Rows near named flat spaces through zero:
q905_q268: [  8 -14  44  -5 -25  -6 -30 -40 -15  -6 -17 -44 -41  14  14 -22  -6 -25
 -10   9 -58   4  20  -4  -5 -10 -11 -26  23]
q109_q70: [ -6   8  30   6   2 -43  14 -33  12 -22  37 -36  22   2   5 -24  36 -50
 -35  18   4 -25 -22 -42  -7 -19 -37  54   4]
q896_q106: [ 15  22  -5  15   5  15  40  35  18   9  -9 -15   1 -21 -12  43   0  22
  15  18  14  12  -6   0 -10  18  -2  16   1]
q896_q106: [ -8  14 -23 -12  24   4  21 -21  -2  -8   9  35  10   7  10 -17   5 -19
  -4 -35  11   2  19 -23  23  -1   2  17  -9]
q36_q687: [  2  -3  19 -10  12 -10 -21   6  -3 -23   2  -3 -40  10  -4 -22  -4  47
  10   6  11 -11 -36  18 -24 -35 -19   8   8]
q676_q546: [ 24  43 -29  -7  29  15  22  -5  18  43  11  24  48 -34  -3  10  15 -10
  -5   3  25  44  61 -39   6  44  -3  40 -25]
q36_q687: [ 20  15  14  -1  14  -2  12  35  21 -12   4 -39 -46 -17 -15   3   4  31
  13  17   6   6 -26  -4 -24 -12 -31  19 -10]
q368_q322: [-27  10  -6   2 -22 -35  14 -47 -33  10  18  53  73  41  38 -30 -20 -21
  11  -4  39 -38 -34  21 -35 -29   3  31  56]
q905_q268: [-11  10 -19 -15  28  -1  10  -6  -1 -20  13  36  -7  10   5 -26   3   4
   4 -32  21  -7  -7 -10  12 -18  -3  18 -11]
q36_q687: [-47 -17   3  -5   1  12 -17  44  16 -45   6   8  -6   7  -6  12  25  -7
 -36  -6 -23 -45 -18 -17  52  34  22 -24 -18]
q109_q70: [-16  40 -17   5 -16  13  31  46  -6  19 -11  24  16  -5   7  13 -26  -6
  55   7  26  -3 -21  23 -17   6  30  -4   8]
q368_q322: [-15  13  14   2   9   7  -4   4  -3 -15 -10  14  -5  -1  -8   9   9  13
   8   9  11  -5  -8   4  11  -8  21   5   0]
q905_q268: [  2   0  23  -1  11 -11  -1 -26  -2 -24   1 -16 -26   6  -2 -13  12  -2
  -7  -1  -6  -3  -7 -10   2 -28 -13  15   4]
q896_q106: [-12  10 -13   4  12  14  41  19   4 -25  -8  12 -17   6   0  17  -3   7
  14 -21   7 -12 -19   0  15  -6   8   3   2]
q676_q546: [ 21 -18 -10  27   3   6  28 -37 -13  15 -21   3  19  -4 -15  41  -4  11
  11  -4  18  27  12  23   3 -23  17   1   9]
q368_q322: [ 15 -39 -38  -9 -24  -3   6  42   9   7  13 -31 -39  11  11 -22 -36 -11
   7 -37 -30  -9 -20  14 -17   5 -34 -46 -13]
q905_q268: [ -19  -36   36    3  -12  -19  -37  -81  -55  -34  -30   10  -47   40
    2  -38  -16  -16   31  -25  -10   -5  -20   46    9 -100   34  -35
   19]
q896_q106: [  9 -12  -1 -24   8   1 -32  17  15 -11  11 -40 -67 -14  -9 -45   7 -37
  -6 -25 -41  17  21 -28  22  -2 -18 -30 -56]
q368_q322: [-10 -21  28   9  -9   4 -43  15   0 -11 -14 -19 -17 -10 -23  17  14  12
  -7  26 -13  -2  -7  15  15  -2  25 -27 -16]
q368_q322: [  8  14  34  -2 -14  -3 -45  -2 -11  22 -14 -10  -4 -11  -5  -6  -6  20
  19  42   1  17   6  21 -29  -6  11  -5   9]
q905_q268: [ 1  6  2  2 -6  4 -1 16  5  8 -1 -5  6 -7 -1  9  0  3  1 12 -2  1  1  0
 -5 16  1 -2  1]
q905_q268: [-13  23  28 -19   0   1 -23  -9 -11 -16  -8   1 -37  10  13 -36  -4  -9
  13   0 -19  -4   3  -7   0 -13   4  -5   7]
q36_q687: [ -6  -5   9  10 -10 -41 -24 -52 -21  21  21  17  61   4  -1 -27   9 -30
   2  18  41  -2 -12  12 -22 -41   7  28   3]
q368_q322: [ -6  11  38  -6   7 -13 -37 -46 -25  -8 -10  17  -8  10   0 -26   4  17
  13  17  14   5  -3  15 -13 -44  13  15  17]
q905_q268: [ 10 -40 -29   7 -26   5  -9 -31 -23  34 -14  11  22  11   8   3 -28 -26
   4 -28 -18  18  32  25   8   2  19 -47   2]
q109_q70: [ 23 -10   4 -15  -4  -5 -28 -20  -6  18   2  -3  -8   9  15 -24 -16  26
 -10   1 -15  10  17   5 -28   6 -29  -4  20]
q676_q546: [  6  19  -5  -3  19  13  29  18  22  -8   6   1   6  -6   3  22  13  23
 -23   4   0  -5   7 -27   5  36 -20  27   9]
q676_q546: [ 16  20 -16   6   1  -1  24 -34 -24  27 -15  17   2  -4   0 -11 -23 -24
  55 -18  27  37  14  20 -13 -44  20   3  -5]
q109_q70: [-23  40  20   2 -20 -19  21 -32 -24   2   1  17  29  20  28 -23 -10 -44
  28  10  13 -18 -17   1 -21 -25  13  25  38]
q896_q106: [ 26   5   4   3   2  -6 -21  24  24  29  14 -48  -3 -46 -28  -1  21 -29
  -2  28  -2  37  24 -22  -2  14 -10   3 -55]
q109_q70: [-22 -34   8  18  -8 -13  -9 -15  -5 -21   2  -4  19   6 -14  14  19 -24
 -20   0   1 -20 -17   6  28 -18  22 -11 -10]
q368_q322: [ -5 -51   0  12 -19 -16 -44  20  12   7  18 -24  27 -11 -21  11  18  -8
 -38  20  -6 -14 -11   7   9  16   1 -24 -28]
q36_q687: [ 26   0 -35   4  -7  -4  13  34  14  42  16 -10  22 -22  -7   4 -15   0
  16   4  23  19  -1   8 -29  14 -17   3 -21]
q676_q546: [  3 -25 -24  14 -11   8  42 -27 -11  -3 -14  -2  -1  17  10  17 -17 -32
   3 -39 -20   2  11   5  21  -8   8 -24  10]
q368_q322: [  7 -11 -12  -6  52  18   8  13  30 -37   6  -9 -41 -23 -32  14  39  14
 -32 -26  -3  16  19 -39  54   6  -8   9 -55]
q368_q322: [ -4  12  12  -8 -16  13  -6  27 -14  -7 -26  -5 -56  10   7 -11 -33  19
  48  -2 -15  -2 -21  32 -18 -20  12 -33  15]
q896_q106: [-37  14  -8  11  12 -16  11 -16  -9 -12  14  43  54  -1 -10  -1  25 -36
   6  -3  50 -16 -19  -3  26 -26  39  28 -18]
q36_q687: [-10  20  51   5   9 -15 -18 -40 -19 -23 -13  -8 -23   0 -12 -15  17  -7
  21  23  12   5 -13   5  -1 -57  19  21   4]
q676_q546: [ 12 -10  14   6  -7 -14  -4 -44 -16   5  -5 -13  -2   7   2 -11  -4 -15
   5   0  -3  11   5   8 -11 -31  -4   2  11]
q109_q70: [ 21  16  10 -25 -14 -22 -13 -38 -18  21  12  -2 -10  25  40 -61 -32   0
  10  -4 -13   1   5   0 -57 -14 -47  15  43]
q896_q106: [ 23 -19 -28  22  -2 -12  10  29  20  34  20 -16  45 -29 -26  30   7  10
  -4  20  38  14 -13  12 -20   8 -11  13 -27]
q905_q268: [ 10 -29 -25   6  -4   8  -2 -34 -14  19 -12  10  10   0  -4   5  -9 -28
   1 -30 -10  26  37   8  25  -6  21 -31 -17]
q676_q546: [ -1 -34  35   7   7 -12 -14  -9   7 -46   1 -33 -34  13 -11  11  21  38
 -37  13 -17 -27 -33   1   3 -19 -25   6  16]
q896_q106: [-58  30   1  -4   4  -9   3  15 -17 -28   8  71  39  26  13 -12   1  13
  21   2  51 -51 -54  19   0 -19  36  24  24]
q109_q70: [  8  26  19 -10  25   0  11 -24  20 -16  11 -32 -21 -18  -2 -16  36 -49
 -28  -4 -27  18  41 -65  32  12 -19  28 -28]
q368_q322: [  9  22  -6 -30  37   2   2  -8  -9 -25   1  22 -69  13   7 -52 -17  33
  35 -38  15  10 -13   3 -13 -49 -21  14  -6]
q36_q687: [ -3 -34  60   1  12 -16 -30 -78 -16 -52 -11 -11 -25  36   7  -3  23  43
 -54  11 -28 -26  -8  -3   7 -32 -21  16  53]
q109_q70: [-34  22  10  33  10   1  42  31  21 -26   4  -3  43 -25 -31  58  46 -28
  -6  29  36 -20 -29 -19  38   6  39  33 -24]
q36_q687: [  4 -23  35  13  -1 -21 -49 -33 -17  -1  -7 -10  -2  -6 -26  -4  12  19
   7  31  21  11 -16  31 -13 -52  15   1  -7]
q36_q687: [-11 -30  42  12   0 -43 -46 -52 -13 -19  17  -7  29  10 -13 -15  31   6
 -32  33  23 -21 -31   9 -10 -47  -5  28  10]
q896_q106: [-31   4   6  -8  -4  -3 -15  46   1 -28   5   7 -25   8  -2 -17  -3   9
  18   1   7 -32 -47  15  -1 -13  11 -12  -8]
q905_q268: [  8 -52 -11  14 -36  13 -15  10   1  20 -14 -23  13   4   2  34 -14  -4
 -28   0 -45  -2  20  16  12  42   6 -55   8]
q905_q268: [-25  15  -7 -28  -1  -3 -14   5 -17 -14   6  42 -15  31  29 -49 -24   8
  18 -25   2 -27 -20  11 -12 -12  -1  -6  20]
q676_q546: [  3 -24  -2   7  10  -2 -31  -6   0   5   0   3   8 -15 -26   7  15   7
  -7   5  15  17   8  10  16 -13  17  -9 -32]
q676_q546: [  6 -30  -6   9   6  -7  -7 -34 -16  -8  -9  -4 -22   2 -17  -9  -1 -17
  15 -26   6  18   0  18  17 -52  16 -19 -25]
q36_q687: [-14  -2  31  21  -4  -1 -15  -8   2  -8 -11 -24  11 -23 -28  28  35 -37
  -8  30  -4   9  10 -10  35  -5  38  -4 -27]
q109_q70: [ -2  -3   2  -2  36  16  16 -34 -11 -36 -20  31 -31  15  -6  10   6  41
   0 -28   9   5   4   4  26 -30  11   9  10]
q109_q70: [ -9   2 -23  -7 -28 -26  20  24  -7   3  23 -11 -15  18  21 -49 -34 -47
  40 -26   5 -24 -49  16 -34 -34 -20 -11  -2]
q896_q106: [  2   2  47  10 -25 -25 -64 -37 -12  36   2 -20  47 -19 -10  -9  21 -29
 -12  61   2  17  23   1 -17  -1  17   8  -1]
q676_q546: [   7    7  -22  -23    3  -18  -30  -54  -21   32   16    9   -7   -9
    5  -81   -7 -100   28  -44   -4   45   52  -20   17  -40   12  -16
  -59]
[ -3  31  -5 -10  20  -2 -13  18 -14   0  -6  24 -38 -14 -20 -34 -13  12
  73  -7  49  24 -26  30 -15 -64  26   4 -37]	q676_q546
[-14  43  18   1  12 -17  42 -25  -2 -23  12   2   6   8  13 -16  14 -32
  10   2  19 -15 -20 -26  -6 -27 -10  51  17]	q109_q70
[-24  55  25 -11   7   6  -3  -1  -7  -5  -6  29  14   0  12 -10   9  -4
  15  23  12  -6   5 -14   0   8  22  27  17]	q896_q106
[-18  42  -6 -29  15 -10 -30  -8  -5  17  26  56  45   2  19 -48   7  -5
  -3   5  31  -5  16 -20 -10  16   1  35  -1]	q896_q106
[-15  -3  36  10   6  15  -1 -31 -14 -36 -34  -5 -34   7 -10  22  14  -3
   1   0 -23   1   9   1  38 -22  34 -14   9]	q368_q322
[ 17 -35 -16 -15 -15  -9 -36  30   5  16  16  -8 -12  10   8 -22 -25  42
 -11  -2 -10 -11 -18  24 -38  13 -37 -24   7]	q896_q106
[ -5  11  20 -39  -7   4 -47 -18 -18  -2  -4  23 -29  33  40 -54 -24  25
  -9  -7 -38 -14  19  -2 -20  17 -20 -14  42]	q896_q106
[  1 -24  -8 -21  -7  -6 -33   2  -5  -2  10   7 -19  20  16 -35 -18  17
 -11 -18 -18 -14  -5  10 -13   2 -22 -22   8]	q896_q106
[-19 -45  -1  -4  -4  -1 -33  37   1 -36  -1 -12 -53   9 -18 -11  -3  15
   2 -18 -13 -24 -41  26  17 -26   8 -45 -28]	q368_q322
[-11   6 -39   4  34  14  16   2  -2  -1  -2  51  18 -15 -24  12  10  -2
  22 -31  48  20   9   5  37 -18  41   6 -45]	q905_q268
[ 34 -47 -36   8   1 -10   8 -59  -8  32  11  11  46  11   8   6  -9   4
 -34 -26   3  19  34   4  -6   4 -26   2  12]	q896_q106
[ -3 -52 -21  13  16   1   9 -24  -2 -27  -1   9  -3  11 -17  19  12   6
 -25 -36   3  -5  -5   7  38 -22   8 -15 -16]	q905_q268
[  4  38  23  10  23 -10  16   2   9  -9   4 -10   0 -23 -21   8  25   8
  18  30  39  11 -18 -10 -11 -28   1  49 -12]	q905_q268
[  7  48   8   1  11  -4  18  28  18  12  13  -6  16 -24  -6   6  12  10
  14  34  32   7 -11 -15 -26  10 -12  45  -4]	q905_q268
[  6 -58   4  -2 -25  -6 -18 -38 -13 -10  -5 -24 -21  33  20 -12 -16 -11
 -36 -26 -57 -16  10   6   6   0 -22 -42  27]	q905_q268
[-22   1   9   8  14  11 -15  -6 -16 -19 -23  24 -17  -7 -26   9  10  -1
  30  -5  20  12  -4  21  34 -39  55 -16 -28]	q905_q268
[ -6  20   1  -7   8   8  16  27  11 -16   1  -6 -25  -3   1  -3   2   0
   9  -4  -4  -7 -10 -12   3   5  -5   5  -6]	q36_q687
[ -9  56  35 -14   7   4 -22  -8   0   8  -4   1   2 -19   3 -20  19 -28
   8  31  -5  17  33 -32   5  15  16  23  -8]	q896_q106
[  9  -6 -20   7  14  -3  44 -43   8   0  14   2  36   3   9  12  18 -36
 -38 -25  -4   4  31 -39  25  16 -17  27   2]	q368_q322
[ 21  13  53  19 -27  -4 -27 -32  -9  36 -22 -36  28 -19  -5  29   8   1
  -5  68 -15  26  30   5 -26  15  10   8  30]	q896_q106
[  4  24   7  -5  24 -12  21   5  16 -17  21  -5  -3  -5   0  -9  17  14
  -8   8  21  -9 -20 -23 -13  -7 -30  47   1]	q905_q268
[ 24 -40   0  -5 -20   1 -17 -28 -14  12 -11  -7 -11  29  24  -3 -31  41
 -21  -9 -35  -3  10  24 -28   9 -31 -27  49]	q896_q106
[ -8  34  -2 -33  15  -7 -11  11   8  -9  23   2 -32  -2  14 -61   3 -33
   8 -19  -8  -1   7 -34   1  -2 -20  12 -26]	q676_q546
[-32  33  36 -20  -6  -4 -40   5 -12 -16  -2  16 -13   9  12 -36   4  -7
  12  20  -7 -20  -9  -3  -2  -4  19   0  10]	q896_q106
[ 21  16  -4  -5   2   5  36 -46 -10  11  -8   5   3  15  28  -5 -16  -6
  -1 -18 -16  13  31 -15 -12   6 -22  17  38]	q36_q687
[  2 -38 -12   2  -4 -30 -23   9  12   3  36  -3  37   6  -3  -9   9  22
 -38  10  20 -27 -33   7 -23   4 -34  14   0]	q36_q687
[ 19 -28 -37  11   9  -3  24  -3  10  11  12  -2  18  -7 -11  15   1  -2
 -11 -23  15  11   3   0   5  -2 -13   2 -19]	q896_q106
[ 22 -30  -8  -2  12 -24  14 -83 -18  -9  11  -5 -10  24  13 -35  -4 -25
 -15 -43  -6  10  13  -9  -1 -51 -32  14   9]	q905_q268
[-27   6  15   7   0   1 -12  26   9 -19   1  -8  -1 -15 -19  10  25 -26
  -2  15   2 -11 -12  -9  30   1  29  -5 -30]	q36_q687
